What each symbol does to the elements:
sn: γ>bs, ε>dl, φ>lm, τ>qq, ω>cp, χ>nh, κ>dd
qp: γ>-, ε>-, φ>-, τ>jz, ω>sb, χ>qj, κ>-
dd: γ>ds, ε>gp, φ>qb, τ>qj, ω>hq, χ>jz, κ>sn
hb: γ>bf, ε>-, φ>lz, τ>-, ω>-, χ>hf, κ>-
nm: γ>-, ε>qj, φ>-, τ>gp, ω>mb, χ>-, κ>-
cp: γ>cd, ε>tm, φ>zs, τ>jf, ω>sn, χ>zn, κ>hq
mn: γ>-, ε>sb, φ>-, τ>dg, ω>-, χ>mb, κ>-
ch: γ>hf, ε>gm, φ>hq, τ>hs, ω>qb, χ>bf, κ>zs
hf: γ>ch, ε>ll, φ>rg, τ>bt, ω>fc, χ>hb, κ>pz
sb: γ>bc, ε>mn, φ>cf, τ>gb, ω>qp, χ>cl, κ>zt
qq: γ>-, ε>-, φ>-, τ>sn, ω>jf, χ>-, κ>qj
qj: γ>ph, ε>nm, φ>jt, τ>dd, ω>cl, χ>qp, κ>qq
pz: γ>zs, ε>-, φ>cd, τ>-, ω>-, χ>-, κ>hf
zt: γ>-, ε>-, φ>-, τ>zn, ω>-, χ>jf, κ>sb
hq: γ>rg, ε>bg, φ>ch, τ>cl, ω>dd, χ>gb, κ>cp
cl: γ>hl, ε>mb, φ>hs, τ>hq, ω>qj, χ>sb, κ>jf
fc: γ>qb, ε>-, φ>ds, τ>-, ω>hf, χ>-, κ>-
ph: γ>qj, ε>-, φ>-, τ>ds, ω>hl, χ>-, κ>-
gq: γ>-, ε>-, φ>jz, τ>-, ω>bf, χ>qb, κ>-
dp: γ>-, ε>-, φ>zn, τ>-, ω>-, χ>zs, κ>bf
qz: γ>-, ε>jz, φ>-, τ>-, ω>dg, χ>gp, κ>-
bf: γ>hb, ε>sc, φ>gb, τ>cf, ω>gq, χ>ch, κ>dp
cf: γ>-, ε>-, φ>sb, τ>bf, ω>-, χ>hs, κ>-
rg: γ>hq, ε>rq, φ>hf, τ>hl, ω>ds, χ>lz, κ>cd
qd: γ>-, ε>qb, φ>gp, τ>-, ω>gm, χ>-, κ>-
bc: γ>sb, ε>-, φ>-, τ>lz, ω>-, χ>hl, κ>-
lz: γ>gb, ε>rj, φ>hb, τ>bc, ω>bm, χ>rg, κ>pg
dg: γ>rj, ε>gb, φ>sc, τ>mn, ω>qz, χ>bg, κ>hg
sr: γ>-, ε>hs, φ>mb, τ>gm, ω>-, χ>-, κ>-
pq: γ>mb, ε>hl, φ>-, τ>rq, ω>-, χ>-, κ>-
ds: γ>dd, ε>cz, φ>fc, τ>ph, ω>rg, χ>bm, κ>bs
qc: γ>-, ε>jf, φ>-, τ>tm, ω>-, χ>-, κ>mb
jz: γ>bm, ε>qz, φ>gq, τ>qp, ω>gb, χ>dd, κ>nh
gp: γ>cz, ε>dd, φ>qd, τ>nm, ω>bg, χ>qz, κ>dl
hg: γ>-, ε>zn, φ>-, τ>-, ω>-, χ>tm, κ>dg
cd: γ>cp, ε>qh, φ>pz, τ>mp, ω>bs, χ>pg, κ>rg
bt: γ>hs, ε>-, φ>hl, τ>hf, ω>-, χ>-, κ>-
dl: γ>-, ε>sn, φ>-, τ>-, ω>tm, χ>-, κ>gp
ll: γ>gm, ε>hf, φ>rq, τ>-, ω>-, χ>-, κ>-
gb: γ>lz, ε>dg, φ>bf, τ>sb, ω>jz, χ>hq, κ>zn
pg: γ>zn, ε>-, φ>-, τ>-, ω>-, χ>cd, κ>lz
lm: γ>-, ε>-, φ>sn, τ>-, ω>zs, χ>-, κ>qb
lb: γ>-, ε>zs, φ>tm, τ>-, ω>-, χ>-, κ>gm
hs: γ>bt, ε>sr, φ>cl, τ>ch, ω>jt, χ>cf, κ>hn
tm: γ>qh, ε>cp, φ>lb, τ>qc, ω>dl, χ>hg, κ>bg
cz: γ>gp, ε>ds, φ>-, τ>-, ω>rq, χ>-, κ>-
zs: γ>pz, ε>lb, φ>cp, τ>hn, ω>lm, χ>dp, κ>ch
rq: γ>bg, ε>rg, φ>ll, τ>pq, ω>cz, χ>rj, κ>qh
gm: γ>ll, ε>ch, φ>bg, τ>sr, ω>qd, χ>sc, κ>lb
jt: γ>-, ε>-, φ>qj, τ>qb, ω>hs, χ>-, κ>-
jf: γ>mp, ε>qc, φ>hn, τ>cp, ω>qq, χ>zt, κ>cl
sc: γ>-, ε>bf, φ>dg, τ>-, ω>-, χ>gm, κ>-
bg: γ>rq, ε>hq, φ>gm, τ>mb, ω>gp, χ>dg, κ>tm
qh: γ>tm, ε>cd, φ>-, τ>-, ω>-, χ>-, κ>rq
bs: γ>sn, ε>-, φ>-, τ>-, ω>cd, χ>-, κ>ds
hn: γ>-, ε>-, φ>jf, τ>zs, ω>-, χ>-, κ>hs
nh: γ>-, ε>-, φ>-, τ>-, ω>zn, χ>sn, κ>jz
mb: γ>pq, ε>cl, φ>sr, τ>bg, ω>nm, χ>mn, κ>qc
hl: γ>cl, ε>pq, φ>bt, τ>rg, ω>ph, χ>bc, κ>mp
qb: γ>fc, ε>qd, φ>dd, τ>jt, ω>ch, χ>gq, κ>lm
zn: γ>pg, ε>hg, φ>dp, τ>zt, ω>nh, χ>cp, κ>gb
mp: γ>jf, ε>-, φ>-, τ>cd, ω>-, χ>-, κ>hl
rj: γ>dg, ε>lz, φ>-, τ>-, ω>-, χ>rq, κ>-
bm: γ>jz, ε>-, φ>-, τ>-, ω>lz, χ>ds, κ>-

The rows follow the links: the fewer symbols apart two elements are, the more alike their rows tend to be.

Each row is also shifted at random along 5 hidden directions that mean nothing.

Some elements, each with a row of numbers:
hs: [-41  -2 -14  13   7  -2 -15 -18   0  -5 -11   1  31   5  -9 -11   5  31   2  -3  -1  28   1  11  14 -14  18  15  -4 -24  -4 -13  -3 -12  -3  13  17  19   7 -14  -4 -20   6  -6 -24   3   8]
ch: [-33  -5 -20  20  23 -21 -21   7  34 -13   2   7  34  -9  21 -17  11   5 -32  43  15  24  33  20  33 -17  10  29  -8 -24   8 -26  17 -11  -7  17  31  42  14 -24 -26  -4 -28   9 -47   8  34]
sr: [ 51 -16  15  -8 -20   0  20 -41 -39  13  -3 -14  -2   7  16  22  33 -21  14  21 -17   7  42 -29   6  -9  12  34   6 -13  18  19   6 -21 -19 -34  36  36  17  47 -26 -11   5 -72 -12 -34   2]
pq: [ 25 -11   2 -14  -8  13   1 -23 -18 -16   6 -14  -6   6 -20  -3  15  16  28 -18 -22 -11  -9   5  -4   1   1 -15  13  14  -1  16  -5   5  -7 -28 -20 -12 -15  15  22  -9  29 -28  14   1 -12]
dg: [-37  10  14   6   4  -5  32   8   4 -12  -7 -13 -11   4  22  17  13 -20  -1  25  10 -13  18 -18  -5  -2 -12   7   5   5  24  13  12 -21 -18  -6  11   3  18  29  -9  13 -15  11   1  -7  14]
cd: [ 42   8   0 -20  -4 -11   1  23  18  -3  20  22  -2 -41  15   9   0 -42 -23  -3  16 -21   3  -4   7  25   6 -47   4  26 -15  -3   6  57  24 -11 -17 -18 -16   2 -10  -2   2  43  26 -12 -26]
qz: [ 38   2  11  -3   2  13  20  -2  -4   0  -3 -10 -25  11 -12   2  -9  12  19 -11  -3  -9 -21  -2 -27  -5 -26   9   0  13  17  13  -5 -27  -5   3  -7 -26  -2  13  23  20   2  -3  19   9   6]
pz: [-66  -1   1  12   6  -1 -14   1  -5  19   6  15  -4  -7  10  -4   1 -19 -13   9   8  19  13  -9  21   5  22  -6  -6  -8  -6 -12   8   2   3   0   5  22  -5  -5 -25   1  -6 -25  -5 -26 -19]
nh: [ 53  18  13 -26 -10   6  36  28 -10  28  -6  13 -17 -19  10  40 -13 -50  -9 -30  25 -19 -20 -48 -33  17 -11 -49  -7  19  -6   3  -2  42  39   1 -16 -43   5  14  -1  10   3  45  61 -28 -31]
cf: [ 31   5   7 -12  10  12 -10   5 -37   6  -3  11  42   7 -11   9 -25  43  19 -24   7  13 -19  17   9  -6  10 -62 -24   1   7 -20   0  -4  -6 -13  -6 -14 -19 -42  10 -13  32 -32   8   2 -17]
jf: [-12  -4  15 -22 -23   0 -18  15 -20  12   6  -3  34  17   1 -19 -19  20  -9  10 -12  -6  20  30  18  -3   6  -8   8 -10 -22 -14 -11  15   5 -19 -10  10 -14 -38   1   0   7 -13 -28  28  -9]
ll: [ -7 -16  -8  11  21  15 -13 -25   4  -7  10   5  -4 -10  -8  -3  15   7  14  -2  -3  18 -12   2   9  -7   7   0   4   6  13   8   0 -18 -12  -2   8   2  -6  11  -7   0   0 -26   2 -14  -5]
qq: [  0  -1  14 -24 -28  -4   3  28 -26  25  -1   3  13  19  27  -7 -16 -16 -28  10  11  -5  41  -7  25  -3  -3  -7   0 -18 -18  -5   1  28   4 -17  -6  18  -4 -22   9  -7  13 -17  -8   5 -13]
zn: [ 28   9  26 -12  -2 -12 -11  37  -2   6   5   8  12   3  -1  -5 -34  11  -8  20   3 -13   6  40   6   9   0 -21  -4   6  -4 -23  -4   4   6 -16 -14  -9 -18 -40  -7  13  -7   7 -19  25   9]
hl: [-46   7 -21 -14  -3 -12   4  33  -8 -19  -6   7  36   0  50   2   3 -17 -39   2  42 -10  40 -16  41   5   6 -70 -15 -13 -12 -13  26  59   0 -26  -7  11  -1  -8  16 -25  28  16  12  -4 -20]
mb: [ -2  -6   2 -21 -10  11   8  -8 -18 -16   1 -15  20   5   1   2  15  16   9  -7  -8  -7   4   0   3 -15 -11  -9  13   1  11  17  -2   5  -8 -12  -4  -3   2  14  23  -7  15   2   5  12  -7]
lz: [-32  11  -6  14  22  -6 -11  29   6 -20  -2   6  10  12  -1 -14 -26  22   3   2  10 -11  -8  26  11   9  -5 -54 -22  11   0 -25   8   0 -15 -10 -22 -14 -23 -27  19   8  11   1  -1  19  11]
mp: [ 40   6  10 -15 -29  -5   5 -20 -14  11   7 -10 -18  -6 -17   9   6 -22  14 -11 -30 -11   1  -3 -14  20  19   8  12   8 -23  17 -10  23  11 -23  -6   0  -1  24  -9 -17  14 -13   2 -13 -13]
bt: [-51   1 -25   5  17  14  -2 -13  -4  -4  -6  15  21 -10  -6   4   6   7   0 -37   9  22 -27 -12  12  -5  22 -43 -10  -8  -6  -3   6  20   7  12  -9  -4  -3  -8  10 -17  17   9  24 -25 -27]

Where do the symbols, taken in turn from left to right, take each start?
Answer with the element's name.
[ 78 -16  -5  -8   5  10   2   9 -23  21   6  17  12  -5  22  11   0 -18 -12 -11  19   7  16 -31  17   0 -15 -33 -24   3  10 -14  -2  19   2  -3  20  11   4  -6  -1   0   3 -30  27 -31 -20]
τ φ κ ω χ => zt
[ 75 -11 -18 -17 -14 -12  -7   6  -3  -7   0  -2   7  15   8 -10   0  -3  -8 -10   6 -11  22   6  20   7   0 -12  -2  -4 -20  -5  11  32  -5 -22  -9   9 -14  -8  20 -22  27 -10  -6  16   1]
ω ω τ ε γ => gp
[ 91 -10 -16 -12  -4  -5   7 -17   6   4  -2   6   5 -14   2  19  11 -12  -4 -15   9  16   0 -13  -1  -7   6   6  -4 -13  -7  -2   7  21  21   8  20   7  12   8 -11 -26  12  18   6 -12  -8]
ω κ τ κ => ch
[ 29  11 -13  -2  11 -28  22  40  33 -13 -13  11   1  -4  27  13 -13 -21 -32  13  46 -11  13 -13  -2   3 -20 -11 -19  -4   2  -8  27  25  12  15   3 -12  13  -1   5   1  -8  64  10  14  19]
χ κ τ κ ε => nm
[ -2  -7  -1  -4  -5  -6 -11  32   6  16   6  15  -7  -1  16 -13 -13 -29 -34   7  21 -12  19  -6  22  15  -8 -18   0   2 -23  -4   4  40  13  -9 -15   1 -12 -15   1   3  -1   8   6   6  -9]
κ κ γ χ => nh
[-30   5  13   0 -14  -4  -7   0  15  10   5  -7  -6 -13  -9 -11  -1 -13  -6   8 -30 -13  -6   8 -17  10   0  34  18  15 -10   0 -18   1  10  12   0   2  10   0 -17   7 -29  18 -12   6   7]
κ χ ε ε => gb
[ 26   2 -12   9  -1  15   0  -3  -3   6   2 -11 -16  10 -13 -13  -6  12   8 -33 -26 -11 -28 -13 -26   3 -36   7  -5  17  -2   7 -34  -3   3  15  -3  -5   4   8  31   9  -2  -6  19 -12  -1]
τ τ γ φ φ κ => bs
[ 37  10  21   6 -30 -15  24 -19 -33   2 -24 -39 -10  27  -5  11   5   5  28  17 -33 -18  29   1 -23   8   5  37  -2  -6  -3  11  -7 -32 -22 -38  16  21  12  21 -10  -8   9 -57 -34   0  35]
χ ω γ ω γ => cl
[  0   9   9 -20   0   8  11  12  -6 -22  -9  -1  22   4  -4  13 -11  29  16 -15  16  -1 -16  20   2 -12  -7 -37   1   5  14   5   7   0   1  -4 -19 -29  -8 -11  23   2  21  26  10  27  -2]
τ ε γ τ χ => hl
[-52   0   1   7  14   8 -24   3  10  17   8  18  23 -14  -5 -13 -13  11 -13  -4   2  22 -15  14   9  -8  12  -7  -1  -8  -2 -22  -8  -1  15  27   5   2  -5 -34 -18   7 -19  11 -12   1 -12]
κ χ χ χ => bf
[-52   1  -2  12  34  19 -15  -7  15 -16  -1  13  21  -1 -32  -3 -21  60  26 -26  10  28 -59  33  -5 -20   3 -17 -11   9  21  -8  -8 -37  -1  42 -13 -30 -15 -28   9  14  -6  21   5  17   3]
ε ω χ γ φ => ds
[ 20  -7  14  -7  -9  14   9  14 -37  44   7  17  -1  -5  28  21  -5 -42 -24  -4  21   9  22 -49  12   3   0 -32 -16  -4  -3 -10  -5  23  16  -9  15   7   4  -3 -14  -1  -3 -32  26 -47 -35]
ω γ φ ω γ φ => lm
[ 10   2   9  -7  22  18 -10  15 -16 -18  12   5   5  11 -11 -10 -20  35  27 -11   3 -14 -21  33   8   4 -14 -61  -9  26  12 -10   1  -8 -17 -22 -38 -36 -33 -25  28  19  22 -19  17  24  -5]
ε φ χ ε φ ε => rg
[-42  12 -17   3  -7   4   2 -15   4 -22 -12 -15  21   7 -12 -14  10  26  11 -30 -25  -4 -22   4 -15  -2  -4   6   9  -3 -11   8 -16   2   3  17  -7  -2  15  -7  26 -14  10  31  -7   9   1]
χ τ ε ω χ => gp
[ 11  -8 -11  -9  32  28 -16 -10  31 -19  18  26  23 -34 -26   2   9  30  15 -40  10  25 -61  13  -4 -19  -7 -30   4  16  18  -3 -10  -3  16  38  -9 -36  -4 -17   9   7   0  54  33   6 -26]
ω φ ε ε ε τ => qj
[ 89   2  12  -8 -10   6   4  13 -49   5  16 -19  19   4  37  -1  11 -17  -1   5 -26 -31  38 -19  -4  22 -33 -41 -16  33  14 -10 -22  11 -24 -53  11  14  -7   5   1   5   1 -73   6 -26  -4]
τ κ ε ε χ κ γ => bc
[-31  15  14  23 -13 -22   7  -5   4  12  -6 -15 -44   2 -19   5  -5 -24  12  28 -24 -12   5   3 -23  21  17  39  10   3 -14   5   2 -24  -5 -11   1  11   3  26 -27   7 -16 -16 -22  -6  23]
γ ω χ ω γ => cd
[-37  15 -28  10  15  -4   7   4  18 -21   2  -2  -6 -20  24   3  24 -33 -14 -19  10 -18  -6 -27  -9  19  -9 -42 -12  15   0   1   8  34   5   2 -11  -5   1  19   7  -4  -3  33  25 -30 -11]
χ ω γ κ χ => sn
[ 86 -13  -7   8  -3  -3 -23  -2 -11   0  19 -12 -22  26  -4 -28  -4   5   1   6 -21 -17  25  11  11  14 -24   9  -6  13 -12  -3 -12   1 -22 -31  -6  21 -22  -8  17  -4   6 -60 -13  11  19]
ε ε ε γ χ => qz
